Here is a tiny trained network, its code and every weight. The questions are about switching its units off for an input and a target symbol, where a switched-off unit gives its printed mean instead of its output.

import numpy as np


def w(rows, s, z=0):
    codes = np.array(rows[::2]) - 128.0
    scale = np.full(codes.shape[1], s)
    scale[-1] = z or s
    return codes * scale


def norm(h):
    return h / np.sqrt((h * h).mean(-1, keepdims=True) + 1e-5)


def f(y):
    return y / 2 * (1 + np.tanh(0.7978845608 * (y + 0.044715 * y**3)))


def softmax(a):
    e = np.exp(a - a.max(-1, keepdims=True))
    return e / e.sum(-1, keepdims=True)


def log_softmax(a):
    a = a - a.max(-1, keepdims=True)
    return a - np.log(np.exp(a).sum(-1, keepdims=True))


def net(x, mask):
    ids = ['βδεζηθλξπσφω'.index(c) for c in x.split()]
    T = len(ids)
    res = E[ids] + P[:T]
    u = 0
    for l in range(2):
        q, k, v = (norm(res) @ M[l].T for M in (Q, K, V))
        z = softmax(np.where(np.tri(T) > 0, q @ k.T / 3**0.5, -1e9)) @ v
        res = res + np.where(mask[u], z, O[l][:, -1]) @ O[l][:, :-1]
        u += 1
        y = f(norm(res) @ A[l][:, :-1].T + A[l][:, -1])
        res = res + np.where(mask[u : u + 12], y, B[l][:, -1]) @ B[l][:, :-1]
        u += 12
    return log_softmax(norm(res)[-1] @ U[:, :-1].T + U[:, -1])


Q, K, V, O, A, B = {}, {}, {}, {}, {}, {}
E = w([
[71,72,97,123,176],'β',
[63,104,165,127,124],'δ',
[116,96,142,122,101],'ε',
[121,127,117,68,166],'ζ',
[121,89,79,109,85],'η',
[163,155,128,68,110],'θ',
[58,228,64,155,112],'λ',
[132,143,139,105,145],'ξ',
[4,101,136,92,101],'π',
[195,107,94,116,130],'σ',
[118,150,161,123,41],'φ',
[129,120,124,96,99],'ω',
],0.022)
P = w([
[185,168,221,170,255],'0',
[102,83,122,91,139],'1',
[119,87,120,94,152],'2',
[116,79,126,92,146],'3',
[129,90,114,89,155],'4',
[151,116,104,88,183],'5',
[118,77,136,95,139],'6',
[157,120,83,81,185],'7',
[107,68,132,90,114],'8',
[129,100,96,91,147],'9',
[169,113,47,64,163],'10',
[118,82,60,81,107],'11',
],0.0065)
Q[0] = w([
[62,222,93,115,90],'0.h0',
[12,170,139,7,134],'0.h0',
[120,157,35,61,94],'0.h0',
],0.011)
K[0] = w([
[148,171,166,99,97],'0.h0',
[31,173,36,217,212],'0.h0',
[130,111,49,247,70],'0.h0',
],0.012)
V[0] = w([
[191,1,173,95,139],'0.h0',
[170,218,156,247,140],'0.h0',
[213,206,18,48,51],'0.h0',
],0.011)
O[0] = w([
[197,70,100,188,50,168],'0.h0',
[158,163,233,94,177,8],'0.h0',
[31,35,255,141,15,39],'0.h0',
],0.0083,0.015)
A[0] = w([
[152,118,126,116,57,171],'0.n0',
[140,111,140,189,145,100],'0.n1',
[91,56,169,131,169,224],'0.n2',
[143,133,108,141,111,75],'0.n3',
[115,145,176,108,124,5],'0.n4',
[131,129,132,153,122,198],'0.n5',
[112,180,128,8,124,113],'0.n6',
[169,199,109,81,69,206],'0.n7',
[166,133,186,93,112,167],'0.n8',
[29,169,179,216,163,14],'0.n9',
[159,55,110,109,119,143],'0.n10',
[87,83,113,72,137,158],'0.n11',
],0.018,0.0028)
B[0] = w([
[136,164,44,108,222,179],'0.n0',
[148,192,96,103,129,123],'0.n1',
[178,102,46,116,121,139],'0.n2',
[95,159,131,134,115,172],'0.n3',
[106,40,141,100,113,132],'0.n4',
[138,154,123,126,141,135],'0.n5',
[77,181,119,220,72,157],'0.n6',
[114,55,134,144,191,178],'0.n7',
[148,129,98,49,245,126],'0.n8',
[88,248,171,235,40,137],'0.n9',
[78,157,163,167,135,255],'0.n10',
[148,92,127,133,198,210],'0.n11',
],0.017,0.0076)
Q[1] = w([
[109,106,145,83,130],'1.h0',
[203,95,181,102,66],'1.h0',
[87,145,3,137,152],'1.h0',
],0.035)
K[1] = w([
[103,121,148,195,142],'1.h0',
[83,66,96,150,199],'1.h0',
[137,207,250,112,79],'1.h0',
],0.023)
V[1] = w([
[21,139,100,179,159],'1.h0',
[123,86,2,117,29],'1.h0',
[56,129,127,24,128],'1.h0',
],0.028)
O[1] = w([
[106,235,66,99,98,249],'1.h0',
[244,52,5,167,51,148],'1.h0',
[78,74,69,55,128,38],'1.h0',
],0.02,0.017)
A[1] = w([
[92,93,142,171,164,255],'1.n0',
[76,211,176,100,161,112],'1.n1',
[160,127,110,194,160,95],'1.n2',
[140,129,71,146,133,56],'1.n3',
[87,133,109,193,138,86],'1.n4',
[80,101,93,51,203,170],'1.n5',
[127,133,128,128,134,70],'1.n6',
[97,91,156,32,114,153],'1.n7',
[164,136,90,86,250,66],'1.n8',
[111,107,205,184,171,144],'1.n9',
[164,95,190,180,114,21],'1.n10',
[150,158,71,134,160,105],'1.n11',
],0.022,0.0029)
B[1] = w([
[161,117,124,138,186,155],'1.n0',
[143,60,147,199,2,237],'1.n1',
[50,86,63,152,168,230],'1.n2',
[68,62,165,120,166,219],'1.n3',
[139,59,124,142,150,191],'1.n4',
[218,114,144,8,87,166],'1.n5',
[122,110,139,121,120,127],'1.n6',
[159,165,33,124,239,137],'1.n7',
[101,25,99,152,103,190],'1.n8',
[250,167,147,103,198,169],'1.n9',
[95,244,60,48,136,136],'1.n10',
[63,124,201,115,139,253],'1.n11',
],0.023,0.014)
U = w([
[92,207,148,242,87,133],'β',
[90,55,155,88,1,93],'δ',
[120,127,132,142,110,76],'ε',
[64,169,159,66,144,165],'ζ',
[195,62,176,237,113,30],'η',
[163,202,111,180,201,254],'θ',
[192,68,171,144,111,137],'λ',
[137,85,105,20,126,224],'ξ',
[187,98,13,197,76,57],'π',
[30,202,26,80,133,4],'σ',
[29,50,125,198,168,134],'φ',
[137,123,216,133,144,214],'ω',
],0.0094,0.0029)

Each question gives the input, a string of symbols that net reads in full, and the target symbol t.
The units are the heads (3 rows each of Q, K, V and O) and the neurons (one row each of A and B). Each row of codes is followed by its name. A weight is (code - 128) times the scale printed after its matrix; where a second scale follows, it is the last column's (O, A, B and U).
mask holds one flag per unit, layer by layer, with each layer's heads first. A switched-off unit (its flag False) gives its mean, the last column of its rows in O or B, instead of its output. The means were averaged over made-up inputs and are rounded, as every weight is.
A unit's drop is (log p(t) with every unit on - log p(t) with that unit switched off) / (log p(t) with every unit on - log p(t) with every unit switched off).
The circuit of an input: a set's keep is (log p(t) with only the set's units on - log p(t) with every unit switched off) / (log p(t) with every unit on - log p(t) with every unit switched off). Starting from the 12 units with the biggest drops (on a tie, the unit counted first), units are removed one at a time, each time the one whose removal leaves the highest keep (on an exact tie, the one counted first), for as long as the keep stays at least 0.8.
circuit, biggest first: the units of the circuit, biggest drop first
most important unit: the unit with the biggest drop
top k neurons: the k neurons with the biggest drops, biggest first
k most important neurons of layer l: the k neurons of layer l with the biggest drops, biggest first
input ω η β ε β ω β β η, target δ: top 3 neurons => [0.n0; 1.n1; 1.n5]
input η β β δ β λ φ ζ β β η θ, target β: most important unit => 0.n6
input η ε δ π β β π β η β, target π: top 2 neurons => [0.n7; 0.n10]
input π π θ φ β φ ε β η β, target σ: circuit, biggest first => [0.n7; 1.h0; 0.h0]
input ε σ ζ β η η θ ε, target θ: circuit, biggest first => [1.h0; 0.h0; 1.n10; 1.n9]
input θ β ζ η ξ β η σ β β η ε, target ξ: 2 most important neurons of layer 0 => [0.n0; 0.n8]
input β φ ζ π λ ε ε θ β, target δ: 3 most important neurons of layer 1 => [1.n1; 1.n5; 1.n2]
input λ η β β θ π ε η ε, target δ: top 3 neurons => [1.n1; 0.n9; 1.n5]
input θ β β ε β π β β β β β, target ξ: top 2 neurons => [0.n8; 1.n5]
input ζ β δ, target β: circuit, biggest first => [1.h0; 0.h0; 0.n6; 1.n1]
input φ β ω θ ω ε ζ, target ζ: circuit, biggest first => [0.h0; 1.h0]
input φ ε ε β η ω η, target ζ: circuit, biggest first => [0.h0; 1.h0]
input θ β β σ β ω θ, target ξ: 3 most important neurons of layer 0 => [0.n0; 0.n7; 0.n8]
input η β ε η η ε β φ φ ζ, target π: circuit, biggest first => [1.h0]
input ζ ε β σ β β λ φ π ω, target β: circuit, biggest first => [0.h0; 0.n6]
input δ ζ δ θ, target η: 2 most important neurons of layer 0 => [0.n7; 0.n10]
input θ ω η β θ, target ξ: top 2 neurons => [0.n8; 1.n5]
input ε β φ, target θ: top 2 neurons => [1.n10; 1.n9]
input δ β β η η β β, target η: top 4 neurons => [1.n1; 0.n10; 1.n9; 0.n0]
input θ ε ε π β ξ β, target ξ: top 3 neurons => [0.n0; 0.n8; 1.n5]
input σ β λ π η δ ω, target β: most important unit => 0.n9
input θ ω π β β β β β ε, target ξ: top 2 neurons => [0.n8; 1.n5]
input σ β β ζ η, target λ: 3 most important neurons of layer 0 => [0.n8; 0.n0; 0.n10]
input η δ η λ η ζ, target β: top 2 neurons => [0.n6; 0.n9]
input ξ ζ σ η β σ ω β ζ η π, target ω: top 3 neurons => [0.n11; 0.n0; 1.n1]
input π η β ε ε β η ε, target σ: top 2 neurons => [1.n1; 0.n10]
input ζ φ ε ε η ε θ θ ε β β, target β: most important unit => 1.h0
input ω η ω π β η π φ β β π π, target δ: top 3 neurons => [0.n0; 1.n1; 1.n5]
input ζ β β σ, target β: top 2 neurons => [0.n0; 0.n6]
input ζ λ β ε θ β β π, target β: 2 most important neurons of layer 0 => [0.n9; 0.n6]
